Below are the code and all the weights of a small trained network. Each question names an input and a class and asks about switching units off, where a switched-off unit gives its printed mean instead of its output.

import numpy as np


def w(rows, s, z=0):
    codes = np.array(rows[::2]) - 128.0
    scale = np.full(codes.shape[1], s)
    scale[-1] = z or s
    return codes * scale


def f(y):
    return np.maximum(y, 0)


def log_softmax(a):
    a = a - a.max(-1, keepdims=True)
    return a - np.log(np.exp(a).sum(-1, keepdims=True))


def net(x, mask):
    res = np.array(x, float).reshape(1, 3) / 4 @ E
    y = f(res @ A[0][:, :-1].T + A[0][:, -1])
    res = res + np.where(mask, y, B[0][:, -1]) @ B[0][:, :-1]
    return log_softmax(res[-1] @ U[:, :-1].T + U[:, -1])


A, B = {}, {}
E = w([
[187,200,125,36,59,183,121,96,134,32,124],'x0',
[123,91,181,94,88,103,254,217,211,202,170],'x1',
[140,25,71,56,103,65,96,134,60,95,176],'x2',
],0.0099)
A[0] = w([
[121,121,133,103,98,118,212,180,154,189,138,149],'neuron 0',
[123,177,153,171,192,164,161,136,154,115,117,76],'neuron 1',
[202,204,99,52,63,152,150,123,155,93,142,26],'neuron 2',
[139,141,153,94,63,131,175,125,148,144,181,172],'neuron 3',
[171,42,105,99,133,77,121,131,81,90,208,96],'neuron 4',
[41,81,77,196,213,65,163,137,110,185,158,47],'neuron 5',
[134,177,110,158,132,192,141,151,205,145,32,79],'neuron 6',
[138,171,70,181,150,154,1,57,71,135,92,176],'neuron 7',
[169,65,90,64,136,84,125,128,116,129,149,120],'neuron 8',
[152,207,193,163,154,168,140,114,156,159,117,94],'neuron 9',
[92,113,123,115,58,126,213,180,175,158,155,160],'neuron 10',
[205,174,124,57,73,147,133,107,166,86,123,13],'neuron 11',
[45,111,133,195,177,76,120,152,139,170,105,5],'neuron 12',
[126,149,148,166,171,158,180,98,159,130,55,84],'neuron 13',
],0.0081,0.0014)
B[0] = w([
[202,120,168,159,138,95,154,68,99,64,84,204],'neuron 0',
[52,100,132,90,68,70,41,169,185,69,146,183],'neuron 1',
[107,233,11,86,198,213,99,172,112,209,60,216],'neuron 2',
[172,129,201,167,215,85,164,104,64,92,69,185],'neuron 3',
[58,57,145,40,61,79,104,189,158,91,199,206],'neuron 4',
[160,233,36,88,146,237,96,196,108,224,63,220],'neuron 5',
[97,47,162,99,84,82,41,180,137,115,230,200],'neuron 6',
[206,47,178,241,182,35,253,31,98,52,117,254],'neuron 7',
[71,42,171,91,18,66,95,184,211,98,186,188],'neuron 8',
[45,92,160,98,83,92,85,150,190,47,176,201],'neuron 9',
[239,70,188,183,136,67,190,52,139,58,27,209],'neuron 10',
[94,173,61,94,208,149,82,189,26,198,59,208],'neuron 11',
[131,161,83,85,137,195,142,183,42,236,118,197],'neuron 12',
[30,23,136,74,88,167,97,161,172,89,165,184],'neuron 13',
],0.0058,0.013)
U = w([
[246,110,190,213,189,71,230,49,77,48,84,242],'0',
[20,97,148,70,3,100,83,157,153,72,254,123],'1',
[140,213,32,87,199,219,124,158,39,199,68,12],'2',
],0.0087,0.0011)

Each question gives the input, the list of numbers given to net, and the class t.
The units are the neurons (one row each of A and B). Each row of codes is followed by its name. A weight is (code - 128) times the scale printed after its matrix; where a second scale follows, it is the last column's (A, B and U).
mask holds one flag per neuron, in row order. A switched-off neuron (its flag False) gives its mean, the last column of its row in B, instead of its output. The means were averaged over made-up inputs and are rounded, as every weight is.
A unit's drop is (log p(t) with every unit on - log p(t) with that unit switched off) / (log p(t) with every unit on - log p(t) with every unit switched off).
The circuit of an input: a set's keep is (log p(t) with only the set's units on - log p(t) with every unit switched off) / (log p(t) with every unit on - log p(t) with every unit switched off). Starting from the 12 units with the biggest drops (on a tie, the unit counted first), units are removed one at a time, each time the one whose removal leaves the highest keep (on an exact tie, the one counted first), for as long as the keep stays at least 0.8.
units of the circuit, in order: the units of the circuit, biggest drop first
top k neurons: the k neurons with the biggest drops, biggest first
drop of u: that unit's drop, to one decimal
input [-7,4,-7], class 1: top 3 neurons : neuron 9; neuron 1; neuron 6
input [-7,0,-6], class 2: top 3 neurons : neuron 5; neuron 12; neuron 4
input [-6,7,4], class 0: units of the circuit, in order : neuron 10
input [6,8,7], class 0: top 3 neurons : neuron 10; neuron 3; neuron 0
input [3,-5,5], class 0: top 2 neurons : neuron 7; neuron 6
input [-3,-2,-3], class 1: units of the circuit, in order : neuron 2; neuron 10
input [3,-2,2], class 2: units of the circuit, in order : neuron 10; neuron 9
input [-4,3,-1], class 2: top 3 neurons : neuron 7; neuron 5; neuron 12
input [-7,2,5], class 2: top 2 neurons : neuron 5; neuron 12
input [6,-6,6], class 0: top 3 neurons : neuron 7; neuron 5; neuron 6
input [6,-4,4], class 2: top 2 neurons : neuron 2; neuron 11
input [-5,6,1], class 0: top 3 neurons : neuron 10; neuron 0; neuron 2
input [-6,8,0], class 0: top 2 neurons : neuron 10; neuron 0
input [0,2,2], class 0: units of the circuit, in order : neuron 6
input [-8,7,-7], class 2: top 3 neurons : neuron 5; neuron 12; neuron 7
input [6,-5,-7], class 1: drop of neuron 9 : 0.3
input [-3,6,6], class 0: drop of neuron 0 : 0.8
input [1,-4,-5], class 1: drop of neuron 0 : 0.2
